Below are the code and all the weights of a small trained network. Each question names an input and a class and asks about switching units off, where a switched-off unit gives its printed mean instead of its output.

import numpy as np


def w(rows, s, z=0):
    codes = np.array(rows[::2]) - 128.0
    scale = np.full(codes.shape[1], s)
    scale[-1] = z or s
    return codes * scale


def f(y):
    return np.maximum(y, 0)


def log_softmax(a):
    a = a - a.max(-1, keepdims=True)
    return a - np.log(np.exp(a).sum(-1, keepdims=True))


def net(x, mask):
    res = np.array(x, float).reshape(1, 8) / 4 @ E
    y = f(res @ A[0][:, :-1].T + A[0][:, -1])
    res = res + np.where(mask, y, B[0][:, -1]) @ B[0][:, :-1]
    return log_softmax(res[-1] @ U[:, :-1].T + U[:, -1])


A, B = {}, {}
E = w([
[128,220,188,226,159,86],'x0',
[133,135,124,123,131,128],'x1',
[125,128,129,128,126,129],'x2',
[122,125,131,130,124,129],'x3',
[107,138,119,84,85,12],'x4',
[122,125,131,130,125,129],'x5',
[81,143,1,197,128,124],'x6',
[52,119,136,85,237,113],'x7',
],0.014)
A[0] = w([
[96,118,37,189,127,114,79],'N0',
[101,124,92,133,114,132,81],'N1',
[140,138,110,171,145,237,21],'N2',
[118,112,125,110,200,118,72],'N3',
[157,121,252,70,108,85,112],'N4',
[187,116,195,100,137,124,90],'N5',
[88,118,117,111,201,102,61],'N6',
[121,169,161,194,164,80,56],'N7',
[158,152,142,98,149,132,65],'N8',
[159,114,132,177,165,219,47],'N9',
[137,127,128,159,173,211,37],'N10',
[60,100,113,130,194,111,101],'N11',
[202,120,122,176,38,121,97],'N12',
[91,140,19,181,123,113,95],'N13',
[165,131,135,151,63,167,78],'N14',
[129,59,64,44,117,172,40],'N15',
[112,128,113,109,102,47,50],'N16',
[110,151,136,135,107,80,74],'N17',
[96,174,73,174,129,115,83],'N18',
[66,154,165,82,177,137,84],'N19',
[147,217,195,218,178,89,76],'N20',
[158,57,71,61,115,135,28],'N21',
[127,133,110,101,83,32,68],'N22',
[179,136,98,146,50,124,93],'N23',
[106,144,81,134,113,71,93],'N24',
[89,154,133,110,124,146,54],'N25',
[190,136,120,159,54,131,101],'N26',
[123,205,141,148,66,147,46],'N27',
[130,120,110,148,133,119,2],'N28',
[144,91,206,119,123,122,60],'N29',
[112,150,122,80,86,51,52],'N30',
[98,112,128,118,202,101,92],'N31',
[175,97,121,149,61,126,51],'N32',
],0.015,0.0063)
B[0] = w([
[196,201,176,66,101,213,209],'N0',
[144,112,140,90,115,175,155],'N1',
[165,45,191,194,168,95,199],'N2',
[115,189,88,134,155,86,169],'N3',
[203,162,179,84,123,246,238],'N4',
[155,185,153,102,124,230,195],'N5',
[61,197,91,107,189,75,182],'N6',
[66,39,44,124,35,131,197],'N7',
[111,160,175,145,107,162,146],'N8',
[154,55,198,224,193,104,200],'N9',
[180,66,181,188,179,99,186],'N10',
[62,203,110,115,159,114,194],'N11',
[32,187,116,92,174,63,223],'N12',
[215,216,211,23,103,254,223],'N13',
[92,192,92,138,168,97,191],'N14',
[112,38,49,139,26,108,212],'N15',
[162,50,179,202,189,104,173],'N16',
[153,96,128,173,130,99,158],'N17',
[155,141,124,123,102,212,189],'N18',
[90,186,116,87,165,78,181],'N19',
[122,26,7,110,29,117,250],'N20',
[107,84,62,143,33,110,194],'N21',
[192,64,205,203,176,71,189],'N22',
[55,176,119,92,180,85,197],'N23',
[208,84,191,189,153,137,174],'N24',
[134,128,141,105,133,93,134],'N25',
[91,199,88,90,186,82,206],'N26',
[64,138,101,103,118,103,175],'N27',
[141,140,160,122,112,127,132],'N28',
[178,163,137,81,115,200,180],'N29',
[159,55,185,241,172,104,181],'N30',
[58,197,105,83,166,50,180],'N31',
[58,189,105,111,137,87,181],'N32',
],0.0089,0.022)
U = w([
[192,170,171,80,95,210,252],'0',
[81,185,117,98,167,71,125],'1',
[133,66,75,124,4,116,4],'2',
[189,81,191,201,174,103,97],'3',
],0.013,0.0037)

Each question gives the input, the list of numbers given to net, and the class t.
The units are the neurons (one row each of A and B). Each row of codes is followed by its name. A weight is (code - 128) times the scale printed after its matrix; where a second scale follows, it is the last column's (A, B and U).
mask holds one flag per neuron, in row order. A switched-off neuron (its flag False) gives its mean, the last column of its row in B, instead of its output. The means were averaged over made-up inputs and are rounded, as every weight is.
A unit's drop is (log p(t) with every unit on - log p(t) with that unit switched off) / (log p(t) with every unit on - log p(t) with every unit switched off).
The circuit of an input: a set's keep is (log p(t) with only the set's units on - log p(t) with every unit switched off) / (log p(t) with every unit on - log p(t) with every unit switched off). Starting from the 12 units with the biggest drops (on a tie, the unit counted first), units are removed one at a time, each time the one whose removal leaves the highest keep (on an exact tie, the one counted first), for as long as the keep stays at least 0.8.
units of the circuit, in order: the units of the circuit, biggest drop first
k most important neurons: the k neurons with the biggest drops, biggest first
drop of u: that unit's drop, to one decimal
input [-7,-2,0,6,-6,8,8,5], class 0: 2 most important neurons	N13, N0
input [-4,3,3,2,-4,6,2,2], class 2: units of the circuit, in order	N15
input [2,-4,-1,4,3,-7,5,-6], class 1: 2 most important neurons	N12, N4
input [-4,-7,5,-2,7,-5,-1,6], class 3: 3 most important neurons	N30, N22, N16
input [-2,-4,-8,-8,-3,4,8,-8], class 0: 2 most important neurons	N13, N0
input [-8,-1,-8,-7,4,0,8,7], class 0: 4 most important neurons	N13, N0, N20, N7
input [8,3,-8,6,1,0,0,7], class 2: 3 most important neurons	N20, N7, N12
input [3,6,-1,2,7,7,2,-7], class 1: 4 most important neurons	N12, N23, N26, N32
input [7,1,-6,3,-6,-1,6,-3], class 2: 4 most important neurons	N20, N7, N4, N5
input [-7,-8,-1,-1,3,1,-1,6], class 2: 3 most important neurons	N15, N21, N12
input [-5,1,6,-4,8,4,-7,-3], class 3: 4 most important neurons	N30, N22, N13, N16
input [4,5,-8,6,-2,-4,4,4], class 0: 3 most important neurons	N13, N12, N15
input [0,-5,-3,-2,-1,5,7,-7], class 0: 3 most important neurons	N13, N0, N18
input [-1,4,-1,5,4,-8,-7,6], class 0: units of the circuit, in order	N4
input [-5,-4,4,-5,-5,4,7,-4], class 0: drop of N13	1.4
input [4,5,-2,2,-6,-5,8,2], class 0: drop of N13	1.2
input [-1,-6,4,3,7,-5,-5,-8], class 1: drop of N12	0.4
